A =
array([[50, 54, 59, 45, 39, 41, 58, 47],
       [50, 52, 62, 45, 41, 37, 53, 48],
       [52, 54, 55, 40, 45, 38, 46, 53],
       [49, 45, 47, 54, 57, 74, 56, 38],
       [49, 46, 44, 56, 60, 76, 52, 38],
       [52, 53, 53, 45, 46, 42, 50, 50],
       [37, 43, 22, 47, 35, 52, 60, 49],
       [54, 56, 51, 46, 45, 47, 57, 48],
       [46, 45, 42, 34, 43, 26, 34, 55],
       [52, 54, 61, 41, 45, 36, 46, 52]])
Rows and columns are numbered from 0.
Read off the entry in row 1 and column 0.
A: 50
Read off the entry at row 2, column 0.
A: 52
Read off the entry in row 2 and column 1.
A: 54
Read off the entry in the top-right corner.
A: 47
Read off the entry in the bottom-right corner.
A: 52
Read off the bottom-left entry.
A: 52
Read off the entry in row 0 and column 1.
A: 54
The entry at row 0, column 0 -> 50
Read off the entry in row 1 and column 1.
A: 52
Read off the entry at row 2, column 2.
A: 55
Read off the entry directly above the largest entry.
A: 74
The entry in row 0 and column 2 -> 59
The entry just right of the smallest entry -> 47
Read off the maximum.
A: 76
Read off the bottom entry of the column that holds the smallest entry.
A: 61
Read off the entry just left of the smallest entry.
A: 43
Read off the entry directly below the smallest entry.
A: 51
Read off the entry directly below 35.
A: 45

Questions about the row below.
1) Read off the entry just left of 691.
2) Read off the entry just left of 438.
3) Read off the entry just right of the largest entry.
4) Read off the entry just right of the centre entry.
5) Read off the minimum.
(702, 438, 691, 519, 197, 563, 856, 787, 587, 707, 523)
1) 438
2) 702
3) 787
4) 856
5) 197

grid =
[[ 2.8 -1.4 -1.5 -1.8  2.4  2.1 -2.3  0.3  0.3 -0.6]
 [-0.2 -1.9  0.9 -0.1  0.3  1.4  1.7 -1.4  1.6  0.9]
 [-1.6 -1.7 -0.8  0.3  2.8  2.5 -0.5  2.1  0.3  2.5]
 [-0.5  1.3 -1.2  1.4 -1.5 -2.0 -0.8  0.3 -0.7 -0.2]
 [ 0.1 -0.4 -0.7  2.1  1.4  1.6  0.7 -0.6  0.9 -2.1]
 [ 0.3 -0.5 -1.0  0.4 -0.1 -1.8 -1.0 -0.4 -0.1 -0.8]
 [-0.9  0.4  0.7  2.2 -1.8 -1.1  0.2  1.0 -2.3  2.2]]
Read off the entry in the bottom-left corner.
-0.9
Read off the 1st entry, reading row by row.
2.8
The last entry, reading row by row -> 2.2
Read off the top-right entry.
-0.6
Read off the 3rd entry on the diagonal from the top-right corner.
2.1
Read off the smallest entry in the first row.
-2.3
The third-last entry, reading row by row -> 1.0
Read off the smallest entry in the first column.
-1.6
Read off the third entry, reading row by row.
-1.5
Read off the entry just right of -1.1.
0.2
The 4th entry in reading order: -1.8
The entry just right of -1.9 is 0.9
Read off the largest entry in the last column.
2.5
The entry just right of -1.2 -> 1.4
Read off the 2nd entry, reading row by row.
-1.4

[[68, 50, 45, 33, 80, 19, 10, 59, 41, 46, 46, 37],
 [11, 22, 66, 46, 37, 34, 46, 30, 72, 38, 23, 33],
 [43, 39, 32, 59, 47, 43, 27, 28, 52, 54, 57, 22],
 [28, 23, 25, 40, 19, 19, 50, 46, 31, 62, 26, 53],
 [53, 59, 17, 61, 36, 79, 29, 59, 4, 29, 79, 45],
 [62, 54, 44, 43, 52, 13, 47, 32, 27, 53, 38, 33],
 [63, 54, 28, 19, 42, 65, 24, 48, 25, 10, 74, 40]]
What is the last entry, reading row by row?
A: 40
The second entry on the main diagonal is 22
What is the last entry of the largest entry's row?
A: 37
What is the bottom-left entry?
A: 63
What is the minimum?
A: 4
What is the first entry of the largest entry's row?
A: 68
What is the smallest entry in the first row?
A: 10
The entry directly below the smallest entry: 27
The entry just left of 61: 17
The first entry in the row that holds the smallest entry -> 53
What is the third entry from the end, reading row by row?
A: 10
What is the entry just right of the smallest entry?
A: 29
The fourth entry in reading order: 33
The largest entry in the last row -> 74
The fourth entry from the end, reading row by row -> 25
The entry directly below 41 is 72
What is the second entry on the diagonal from the top-right corner?
A: 23
The entry just right of 80 is 19
What is the entry directly above the smallest entry?
A: 31
What is the smallest entry in the last column?
A: 22
What is the entry just left of the smallest entry?
A: 59
What is the last entry of the smallest entry's row?
A: 45
What is the fifth entry from the end, reading row by row?
A: 48
The maximum is 80
The largest entry in the last column -> 53

[ 0.4  0.9  1.3 -0.4 -0.5 -1.2  2.1  0.1 -0.9  0.0 -0.7 -0.1 -0.7 -0.3
  0.1  2.1]
The entry just left of -0.9: 0.1
Find the entry just right of 1.3.
Answer: -0.4

  7.0    0.6    6.5    5.8  -16.8    3.4   49.7    5.0
 11.5    1.8    6.5    5.8   -8.4   -3.0    1.5    1.9
  7.0  -10.8   37.4    5.8  -21.5   -3.0   27.9    3.5
  7.0   18.4  -71.1    5.8  -16.8   -0.4    5.3    3.5
 13.5    1.8    2.3    7.0   -0.1   -3.0   18.0    3.5
  7.0   18.8  -70.5    5.8  -16.8   -3.0  -22.6    3.5
  7.0    1.8    6.1    5.6  -29.0   -6.8   18.0    3.5
 -3.8    1.8    6.5    0.8  -26.4   -3.0   18.0    3.5
  7.0    1.8    6.5    5.8   19.8   -3.8    8.8  -20.0
  1.2    1.8   -0.1    5.8  -16.8   -3.0   19.6    3.5
  7.0   -6.4   22.3    5.8  -16.8   -2.8   42.0    3.5
Counting starts at 0.
What is the entry just left of 2.3?
A: 1.8
The entry in row 2 and column 0 is 7.0
The entry just right of the smallest entry: 5.8
The entry just right of 5.3: 3.5
What is the entry at row 0, column 1?
A: 0.6
The minimum -> -71.1
The entry in the bottom-right corner: 3.5
What is the entry in the top-left corner?
A: 7.0
What is the entry in the top-right corner?
A: 5.0
The entry directly below the largest entry is 1.5
The entry just right of -21.5: -3.0
What is the entry just left of the smallest entry?
A: 18.4
What is the entry in row 1 and column 0?
A: 11.5
What is the entry at row 2, column 1?
A: -10.8
What is the entry just right of 3.4?
A: 49.7
What is the entry directly below 8.8?
A: 19.6
The entry at row 0, column 2 -> 6.5
The entry in row 1 and column 1: 1.8
The entry just left of -6.4 -> 7.0
The entry at row 2, column 2 is 37.4
What is the entry directly above 19.6?
A: 8.8
The entry just right of 37.4: 5.8
The bottom entry of the column that holds the smallest entry is 22.3

m =
[-16.8 -22.9   9.2  -3.5 -31.0 -38.8  18.4 -17.9  21.9  42.9 -26.9 -12.0
  73.7  37.7 -38.1]
The entry just left of -38.8 -> -31.0
The entry just left of -26.9?
Answer: 42.9
The entry at the centre is -17.9
The smallest entry -> -38.8
The entry just left of -17.9?
Answer: 18.4
The largest entry?
Answer: 73.7
